Below is a small trained network, with its code and all its weights. Each question gives an input and a target symbol and asks what happens when units are switched off, that is, made to give their printed mean instead of their output.

import numpy as np


def w(rows, s, z=0):
    codes = np.array(rows[::2]) - 128.0
    scale = np.full(codes.shape[1], s)
    scale[-1] = z or s
    return codes * scale


def f(y):
    return np.maximum(y, 0)


def softmax(a):
    e = np.exp(a - a.max(-1, keepdims=True))
    return e / e.sum(-1, keepdims=True)


def log_softmax(a):
    a = a - a.max(-1, keepdims=True)
    return a - np.log(np.exp(a).sum(-1, keepdims=True))


def net(x, mask):
    ids = ['βγδεθλμξπφψω'.index(c) for c in x.split()]
    T = len(ids)
    res = E[ids] + P[:T]
    r = res
    for j in range(2):
        rows = slice(4 * j, 4 * j + 4)
        q, k, v = (r @ M[0][rows].T for M in (Q, K, V))
        z = softmax(np.where(np.tri(T) > 0, q @ k.T / 4**0.5, -1e9)) @ v
        o = O[0][rows]
        res = res + np.where(mask[j], z, o[:, -1]) @ o[:, :-1]
    y = f(res @ A[0][:, :-1].T + A[0][:, -1])
    res = res + np.where(mask[2:6], y, B[0][:, -1]) @ B[0][:, :-1]
    return log_softmax(res[-1] @ U[:, :-1].T + U[:, -1])


Q, K, V, O, A, B = {}, {}, {}, {}, {}, {}
E = w([
[107,114,105,65,240],'β',
[233,86,199,200,204],'γ',
[50,249,102,92,83],'δ',
[49,76,79,135,110],'ε',
[125,104,167,110,165],'θ',
[204,156,208,137,202],'λ',
[109,205,165,69,160],'μ',
[144,167,187,181,80],'ξ',
[63,181,94,29,203],'π',
[132,117,120,218,84],'φ',
[30,173,57,121,85],'ψ',
[162,204,149,133,165],'ω',
],0.015)
P = w([
[102,103,111,112,186],'0',
[61,170,152,167,152],'1',
[62,194,73,153,197],'2',
[209,53,109,99,98],'3',
[126,30,199,105,68],'4',
[73,118,147,187,238],'5',
[170,167,38,152,170],'6',
[110,141,105,9,63],'7',
[100,19,173,102,102],'8',
],0.015)
Q[0] = w([
[86,128,169,150,120],'H1',
[39,114,231,125,129],'H1',
[102,81,175,120,101],'H1',
[102,121,94,145,174],'H1',
[3,164,196,234,222],'H2',
[84,116,163,183,139],'H2',
[133,136,154,140,130],'H2',
[122,125,148,95,104],'H2',
],0.014)
K[0] = w([
[155,137,98,139,133],'H1',
[178,164,40,143,180],'H1',
[129,171,84,172,133],'H1',
[149,87,128,96,98],'H1',
[249,101,45,40,53],'H2',
[167,149,88,105,98],'H2',
[154,148,136,112,123],'H2',
[137,118,94,132,154],'H2',
],0.014)
V[0] = w([
[161,185,129,146,66],'H1',
[87,68,140,254,141],'H1',
[129,171,231,134,187],'H1',
[198,58,94,136,170],'H1',
[87,54,213,101,37],'H2',
[194,203,205,149,127],'H2',
[128,72,232,60,141],'H2',
[93,179,162,40,96],'H2',
],0.017)
O[0] = w([
[82,174,104,150,174,52],'H1',
[101,71,238,81,138,130],'H1',
[80,57,74,101,143,191],'H1',
[136,108,183,224,107,73],'H1',
[101,119,125,8,116,2],'H2',
[68,117,103,142,140,72],'H2',
[125,61,46,63,79,105],'H2',
[114,200,21,104,105,143],'H2',
],0.016,0.0092)
A[0] = w([
[69,1,154,130,38,254],'N1',
[134,23,250,92,100,165],'N2',
[158,153,183,226,162,82],'N3',
[204,130,101,107,227,138],'N4',
],0.0073,0.0035)
B[0] = w([
[235,122,159,142,254,245],'N1',
[47,238,31,113,14,254],'N2',
[77,76,153,73,137,214],'N3',
[77,147,186,218,58,180],'N4',
],0.0082,0.019)
U = w([
[79,64,37,123,116,48],'β',
[40,79,100,230,161,184],'γ',
[190,189,168,140,239,178],'δ',
[159,105,123,96,92,142],'ε',
[158,105,75,183,107,106],'θ',
[110,176,80,144,241,29],'λ',
[74,119,105,47,255,136],'μ',
[214,82,99,27,167,254],'ξ',
[185,45,136,191,84,94],'π',
[26,81,134,133,136,93],'φ',
[104,95,128,163,162,139],'ψ',
[140,80,105,151,238,142],'ω',
],0.0048,0.0035)

Each question gives the input, a string of symbols that net reads in full, and the target symbol t.
The units are the heads (4 rows each of Q, K, V and O) and the neurons (one row each of A and B). Each row of codes is followed by its name. A weight is (code - 128) times the scale printed after its matrix; where a second scale follows, it is the last column's (O, A, B and U).
mask holds one flag per unit, heads first, then neurons. A switched-off unit (its flag False) gives its mean, the last column of its rows in O or B, instead of its output. The means were averaged over made-up inputs and are rounded, as every weight is.
A unit's drop is (log p(t) with every unit on - log p(t) with that unit switched off) / (log p(t) with every unit on - log p(t) with every unit switched off).
The circuit of an input: a set's keep is (log p(t) with only the set's units on - log p(t) with every unit switched off) / (log p(t) with every unit on - log p(t) with every unit switched off). Starting from all 6 units, units are removed one at a time, each time the one whose removal leaves the highest keep (on an exact tie, the one counted first), for as long as the keep stays at least 0.8.
circuit, biggest first: the units of the circuit, biggest drop first
unit that matters most: the unit with the biggest drop
top k neurons: the k neurons with the biggest drops, biggest first
heads that matter: for each layer, one digit per head in row order, 1 if its drop is at least 0.15 and else 0, layers parted by /
input ε μ π ψ π, target θ: unit that matters most : H1
input λ ψ δ, target ω: circuit, biggest first : (N1; H1; H2; N2)
input δ ε λ ψ, target ε: circuit, biggest first : (N1; H1; H2)
input λ ξ θ β π ψ, target π: circuit, biggest first : (H1; H2)
input ξ π π π θ, target θ: circuit, biggest first : (H1; H2)
input μ ω φ ω θ δ λ ξ ψ, target ω: circuit, biggest first : (N1; N2; H1; H2)
input ω π ψ ω ω ψ ε, target γ: circuit, biggest first : (N1; H1; H2)
input ξ ω ψ θ ψ ψ, target ξ: heads that matter : 01
input μ ξ φ ψ π, target φ: top 2 neurons : (N2; N1)
input λ μ ξ θ, target β: circuit, biggest first : (H2; H1)
input θ φ θ μ, target φ: circuit, biggest first : (H2; N2; H1)
input ξ φ μ, target μ: circuit, biggest first : (H2; H1)
input ω μ ψ θ φ, target δ: circuit, biggest first : (H1; H2)
input λ δ ε θ ξ, target ε: top neuron : (N2)
input ψ β λ θ δ ψ ε θ δ, target ε: circuit, biggest first : (H1; H2; N2)
input ω θ μ θ ξ φ, target ξ: top 2 neurons : (N1; N4)
input ω β ψ ω θ ω, target γ: heads that matter : 10
input ψ δ λ ψ ε φ β, target ε: top 2 neurons : (N2; N1)
input δ ξ β φ π ψ λ, target θ: top 3 neurons : (N1; N4; N3)
input μ ε ξ β λ, target μ: heads that matter : 11
input ω ω ω, target γ: heads that matter : 01
input ψ ε ξ μ δ, target μ: heads that matter : 10
